Here is a tiny trained network, its code and every weight. The questions are about switching its units off for an input and a target symbol, where a switched-off unit gives its printed mean instead of its output.

import numpy as np


def w(rows, s, z=0):
    codes = np.array(rows[::2]) - 128.0
    scale = np.full(codes.shape[1], s)
    scale[-1] = z or s
    return codes * scale


def f(y):
    return np.maximum(y, 0)


def softmax(a):
    e = np.exp(a - a.max(-1, keepdims=True))
    return e / e.sum(-1, keepdims=True)


def log_softmax(a):
    a = a - a.max(-1, keepdims=True)
    return a - np.log(np.exp(a).sum(-1, keepdims=True))


def net(x, mask):
    ids = ['αγεζηθλμξτψω'.index(c) for c in x.split()]
    T = len(ids)
    res = E[ids] + P[:T]
    u = 0
    for l in range(2):
        r = res
        for j in range(3):
            rows = slice(2 * j, 2 * j + 2)
            q, k, v = (r @ M[l][rows].T for M in (Q, K, V))
            z = softmax(np.where(np.tri(T) > 0, q @ k.T / 2**0.5, -1e9)) @ v
            o = O[l][rows]
            res = res + np.where(mask[u + j], z, o[:, -1]) @ o[:, :-1]
        u += 3
        y = f(res @ A[l][:, :-1].T + A[l][:, -1])
        res = res + np.where(mask[u : u + 16], y, B[l][:, -1]) @ B[l][:, :-1]
        u += 16
    return log_softmax(res[-1] @ U[:, :-1].T + U[:, -1])


Q, K, V, O, A, B = {}, {}, {}, {}, {}, {}
E = w([
[50,33,209],'α',
[95,17,237],'γ',
[122,175,2],'ε',
[175,40,128],'ζ',
[77,229,139],'η',
[124,78,106],'θ',
[138,192,91],'λ',
[129,107,8],'μ',
[145,1,134],'ξ',
[146,199,13],'τ',
[121,33,196],'ψ',
[17,223,110],'ω',
],0.0088)
P = w([
[140,205,121],'0',
[159,92,189],'1',
[2,64,14],'2',
[145,204,123],'3',
[154,90,174],'4',
[9,91,98],'5',
[146,202,122],'6',
[153,78,149],'7',
[30,92,112],'8',
[146,202,123],'9',
[149,71,129],'10',
[67,61,35],'11',
],0.0098)
Q[0] = w([
[136,135,169],'L0H1',
[142,135,153],'L0H1',
[86,159,102],'L0H2',
[154,10,120],'L0H2',
[38,85,168],'L0H3',
[117,128,169],'L0H3',
],0.012)
K[0] = w([
[136,144,106],'L0H1',
[120,168,123],'L0H1',
[83,152,93],'L0H2',
[138,7,161],'L0H2',
[58,68,150],'L0H3',
[100,122,212],'L0H3',
],0.013)
V[0] = w([
[202,81,134],'L0H1',
[108,42,207],'L0H1',
[47,187,32],'L0H2',
[126,251,203],'L0H2',
[150,82,239],'L0H3',
[105,221,132],'L0H3',
],0.0031)
O[0] = w([
[167,151,29,80],'L0H1',
[103,175,55,82],'L0H1',
[57,146,20,252],'L0H2',
[116,243,86,72],'L0H2',
[134,54,251,4],'L0H3',
[178,108,134,140],'L0H3',
],0.0027,0.0013)
A[0] = w([
[118,45,140,46],'L0N1',
[97,145,103,151],'L0N2',
[78,130,93,165],'L0N3',
[134,130,128,112],'L0N4',
[166,180,151,112],'L0N5',
[110,122,227,169],'L0N6',
[251,71,211,116],'L0N7',
[126,88,173,64],'L0N8',
[131,36,126,254],'L0N9',
[84,138,83,160],'L0N10',
[112,102,69,151],'L0N11',
[184,89,194,85],'L0N12',
[155,91,198,66],'L0N13',
[162,93,150,73],'L0N14',
[170,89,157,64],'L0N15',
[242,144,107,162],'L0N16',
],0.013,0.0057)
B[0] = w([
[9,162,105,167],'L0N1',
[108,155,143,189],'L0N2',
[92,137,159,215],'L0N3',
[135,113,133,128],'L0N4',
[253,203,94,146],'L0N5',
[75,51,130,171],'L0N6',
[165,150,216,175],'L0N7',
[126,167,163,147],'L0N8',
[176,157,254,254],'L0N9',
[87,152,161,220],'L0N10',
[85,116,142,210],'L0N11',
[136,153,198,153],'L0N12',
[141,150,201,150],'L0N13',
[81,194,145,139],'L0N14',
[89,183,156,141],'L0N15',
[132,233,59,174],'L0N16',
],0.0096,0.0079)
Q[1] = w([
[167,2,123],'L1H1',
[17,181,109],'L1H1',
[126,42,158],'L1H2',
[25,216,131],'L1H2',
[86,5,143],'L1H3',
[134,29,120],'L1H3',
],0.0047)
K[1] = w([
[121,121,254],'L1H1',
[43,125,88],'L1H1',
[89,137,205],'L1H2',
[123,132,64],'L1H2',
[99,118,254],'L1H3',
[117,110,194],'L1H3',
],0.0079)
V[1] = w([
[120,146,12],'L1H1',
[70,202,171],'L1H1',
[83,72,101],'L1H2',
[101,219,160],'L1H2',
[58,144,5],'L1H3',
[223,129,79],'L1H3',
],0.0034)
O[1] = w([
[39,252,22,141],'L1H1',
[240,76,148,254],'L1H1',
[68,216,79,73],'L1H2',
[93,51,191,254],'L1H2',
[187,66,218,88],'L1H3',
[228,87,154,55],'L1H3',
],0.0025,0.0051)
A[1] = w([
[86,124,151,159],'L1N1',
[218,123,116,222],'L1N2',
[110,72,133,111],'L1N3',
[229,159,135,108],'L1N4',
[100,133,150,101],'L1N5',
[77,130,157,135],'L1N6',
[96,96,109,237],'L1N7',
[126,134,4,168],'L1N8',
[217,83,155,133],'L1N9',
[110,72,150,105],'L1N10',
[158,188,127,69],'L1N11',
[135,150,154,2],'L1N12',
[99,133,153,92],'L1N13',
[71,150,111,120],'L1N14',
[90,101,113,216],'L1N15',
[113,145,35,91],'L1N16',
],0.016,0.0074)
B[1] = w([
[137,104,90,232],'L1N1',
[229,40,149,162],'L1N2',
[117,187,133,146],'L1N3',
[228,86,97,176],'L1N4',
[137,143,86,196],'L1N5',
[145,111,66,247],'L1N6',
[159,38,99,173],'L1N7',
[37,38,88,159],'L1N8',
[52,155,208,165],'L1N9',
[102,157,133,171],'L1N10',
[149,255,62,172],'L1N11',
[112,101,25,151],'L1N12',
[124,148,81,200],'L1N13',
[130,149,238,200],'L1N14',
[131,52,153,179],'L1N15',
[8,51,123,151],'L1N16',
],0.0098,0.015)
U = w([
[129,43,114,216],'α',
[55,202,227,125],'γ',
[39,214,135,52],'ε',
[220,117,116,38],'ζ',
[174,229,101,99],'η',
[162,159,115,254],'θ',
[191,117,25,106],'λ',
[60,55,131,101],'μ',
[171,100,200,84],'ξ',
[105,174,24,57],'τ',
[111,160,241,136],'ψ',
[98,251,158,157],'ω',
],0.011,0.0063)

Each question gives the input, a string of symbols that net reads in full, and the target symbol t.
The units are the heads (2 rows each of Q, K, V and O) and the neurons (one row each of A and B). Each row of codes is followed by its name. A weight is (code - 128) times the scale printed after its matrix; where a second scale follows, it is the last column's (O, A, B and U).
mask holds one flag per unit, layer by layer, with each layer's heads first. A switched-off unit (its flag False) gives its mean, the last column of its rows in O or B, instead of its output. The means were averaged over made-up inputs and are rounded, as every weight is.
A unit's drop is (log p(t) with every unit on - log p(t) with that unit switched off) / (log p(t) with every unit on - log p(t) with every unit switched off).
The circuit of an input: a set's keep is (log p(t) with only the set's units on - log p(t) with every unit switched off) / (log p(t) with every unit on - log p(t) with every unit switched off). Starting from the 12 units with the biggest drops (on a tie, the unit counted first), units are removed one at a time, each time the one whose removal leaves the highest keep (on an exact tie, the one counted first), for as long as the keep stays at least 0.8.
units of the circuit, in order: the units of the circuit, biggest drop first
most important unit: the unit with the biggest drop
top k neurons: the k neurons with the biggest drops, biggest first
k most important neurons of layer l: the k neurons of layer l with the biggest drops, biggest first
which heads matter: for each layer, one digit per head in row order, 1 if its drop is at least 0.15 and else 0, layers parted by /
drop of u: that unit's drop, to one decimal
input θ ζ μ ξ τ ε λ τ ζ ψ, target ψ: top 4 neurons : (L1N9; L0N6; L0N1; L0N10)
input θ θ η μ μ ψ α, target α: units of the circuit, in order : (L1N11; L1N14; L1N9)
input λ ψ θ γ ζ θ ψ α ε ζ, target ζ: top 2 neurons : (L0N16; L1N4)
input ε μ ζ ω ξ γ τ μ ω, target α: 3 most important neurons of layer 1 : (L1N7; L1N6; L1N15)
input γ α η η τ, target λ: top 4 neurons : (L0N1; L0N9; L1N14; L0N16)
input η τ μ λ, target λ: top 4 neurons : (L0N5; L1N4; L0N9; L1N2)
input ω ω α ε θ, target ψ: 2 most important neurons of layer 1 : (L1N9; L1N11)
input θ η ξ ω τ, target λ: top 4 neurons : (L0N1; L1N14; L0N9; L0N6)
input μ η ω λ η λ ψ ζ η, target α: top 2 neurons : (L0N9; L1N7)
input ψ τ τ η μ τ ζ, target ζ: most important unit : L1N2
input ζ μ τ ψ ψ ε ε ξ α λ, target λ: which heads matter : 000 / 001
input ψ γ τ ω ω ε α, target α: top 2 neurons : (L0N6; L1N7)
input ψ ψ η ζ α, target τ: top 2 neurons : (L0N1; L1N6)
input τ α τ ζ τ α η ε λ τ, target τ: top 3 neurons : (L0N9; L1N11; L0N5)
input α η ε, target μ: most important neuron of layer 0 : (L0N11)
input τ λ μ τ ζ η, target μ: 2 most important neurons of layer 0 : (L0N9; L0N16)
input τ τ θ μ μ, target ξ: which heads matter : 000 / 001
input θ ξ ξ ε τ η ω λ ω τ, target τ: 4 most important neurons of layer 0 : (L0N9; L0N5; L0N16; L0N1)
input ζ τ μ ξ θ γ μ η η, target α: top 2 neurons : (L1N7; L0N9)
input γ τ ξ ζ ω ω ξ ψ, target γ: most important unit : L1N9
input α ψ θ ψ ξ ε θ λ ω α α, target τ: top 4 neurons : (L0N1; L1N6; L0N6; L0N9)
input γ λ ω λ ξ ζ ζ τ η ξ ξ, target ω: top 3 neurons : (L0N1; L1N9; L0N9)
input μ γ ξ ω ζ, target η: 3 most important neurons of layer 1 : (L1N4; L1N12; L1N11)
input α ψ λ τ ξ η, target μ: drop of L1N4 : 0.2
input μ ψ α ξ η ψ μ, target μ: drop of L0N12 : 0.1
